Here is a tiny trained network, its code and every weight. The questions are about switching its units off for an input and a class, where a switched-off unit gives its printed mean instead of its output.

import numpy as np


def w(rows, s, z=0):
    codes = np.array(rows[::2]) - 128.0
    scale = np.full(codes.shape[1], s)
    scale[-1] = z or s
    return codes * scale


def f(y):
    return np.maximum(y, 0)


def log_softmax(a):
    a = a - a.max(-1, keepdims=True)
    return a - np.log(np.exp(a).sum(-1, keepdims=True))


def net(x, mask):
    res = np.array(x, float).reshape(1, 5) / 4 @ E
    y = f(res @ A[0][:, :-1].T + A[0][:, -1])
    res = res + np.where(mask, y, B[0][:, -1]) @ B[0][:, :-1]
    return log_softmax(res[-1] @ U[:, :-1].T + U[:, -1])


A, B = {}, {}
E = w([
[49,152,198,53,214,107,191],'x0',
[136,146,227,189,160,54,176],'x1',
[161,110,99,104,190,243,157],'x2',
[101,170,116,15,86,254,146],'x3',
[19,69,209,95,52,116,149],'x4',
],0.0071)
A[0] = w([
[28,126,180,43,71,168,173,172],'neuron 0',
[35,96,204,77,114,153,200,169],'neuron 1',
[88,129,156,124,121,57,94,252],'neuron 2',
[91,42,180,195,29,2,70,156],'neuron 3',
[165,69,75,179,70,132,31,207],'neuron 4',
[241,119,144,224,184,145,151,167],'neuron 5',
],0.0064,0.0046)
B[0] = w([
[116,158,166,133,19,171,171,242],'neuron 0',
[78,181,197,130,59,147,242,234],'neuron 1',
[162,72,155,185,171,112,174,223],'neuron 2',
[194,1,116,125,165,179,88,254],'neuron 3',
[190,121,89,130,86,170,118,232],'neuron 4',
[207,129,132,233,145,71,195,219],'neuron 5',
],0.009,0.008)
U = w([
[172,152,114,176,59,100,141,120],'0',
[94,165,201,157,254,4,174,173],'1',
[175,44,91,116,196,174,94,192],'2',
[45,138,217,81,64,156,165,93],'3',
[111,193,48,26,90,190,60,118],'4',
[48,148,119,109,128,68,75,2],'5',
],0.0086,0.0053)

Each question gives the input, the list of numbers given to net, and the class t.
The units are the neurons (one row each of A and B). Each row of codes is followed by its name. A weight is (code - 128) times the scale printed after its matrix; where a second scale follows, it is the last column's (A, B and U).
mask holds one flag per neuron, in row order. A switched-off neuron (its flag False) gives its mean, the last column of its row in B, instead of its output. The means were averaged over made-up inputs and are rounded, as every weight is.
A unit's drop is (log p(t) with every unit on - log p(t) with that unit switched off) / (log p(t) with every unit on - log p(t) with every unit switched off).
The circuit of an input: a set's keep is (log p(t) with only the set's units on - log p(t) with every unit switched off) / (log p(t) with every unit on - log p(t) with every unit switched off). Starting from all 6 units, units are removed one at a time, each time the one whose removal leaves the highest keep (on an exact tie, the one counted first), for as long as the keep stays at least 0.8.
circuit, biggest first: the units of the circuit, biggest drop first
most important unit: the unit with the biggest drop
k most important neurons: the k neurons with the biggest drops, biggest first
drop of u: that unit's drop, to one decimal
input [-2,4,-1,-5,-3], class 2: circuit, biggest first => [neuron 3; neuron 1]
input [0,2,-6,3,-4], class 1: circuit, biggest first => [neuron 0; neuron 4]
input [1,0,5,8,-4], class 4: 4 most important neurons => [neuron 2; neuron 5; neuron 1; neuron 3]
input [2,-7,-5,2,-5], class 4: most important unit => neuron 3
input [-7,-8,-6,2,-3], class 4: circuit, biggest first => [neuron 5; neuron 2]
input [5,-2,7,6,-7], class 4: 2 most important neurons => [neuron 3; neuron 2]
input [6,-4,5,4,-6], class 4: 2 most important neurons => [neuron 3; neuron 2]
input [2,-7,-1,-7,8], class 2: 2 most important neurons => [neuron 3; neuron 2]
input [0,-6,1,-1,-3], class 4: 2 most important neurons => [neuron 3; neuron 2]
input [5,-7,3,-1,-1], class 3: 2 most important neurons => [neuron 3; neuron 4]
input [6,0,-4,-7,7], class 3: 3 most important neurons => [neuron 1; neuron 5; neuron 0]
input [1,-2,-1,-3,1], class 2: circuit, biggest first => [neuron 1; neuron 0]
input [8,-7,-2,0,-5], class 4: 4 most important neurons => [neuron 5; neuron 3; neuron 2; neuron 1]
input [4,-4,8,-8,1], class 1: circuit, biggest first => [neuron 3; neuron 4]
input [-2,3,8,-2,2], class 1: 3 most important neurons => [neuron 3; neuron 0; neuron 4]
input [8,2,-3,-4,5], class 3: 3 most important neurons => [neuron 1; neuron 0; neuron 5]
input [-2,4,-6,-1,0], class 2: drop of neuron 3 => 0.4
input [-1,-6,-2,-6,2], class 2: drop of neuron 3 => 0.1
input [-6,3,0,-8,2], class 2: drop of neuron 3 => 0.5
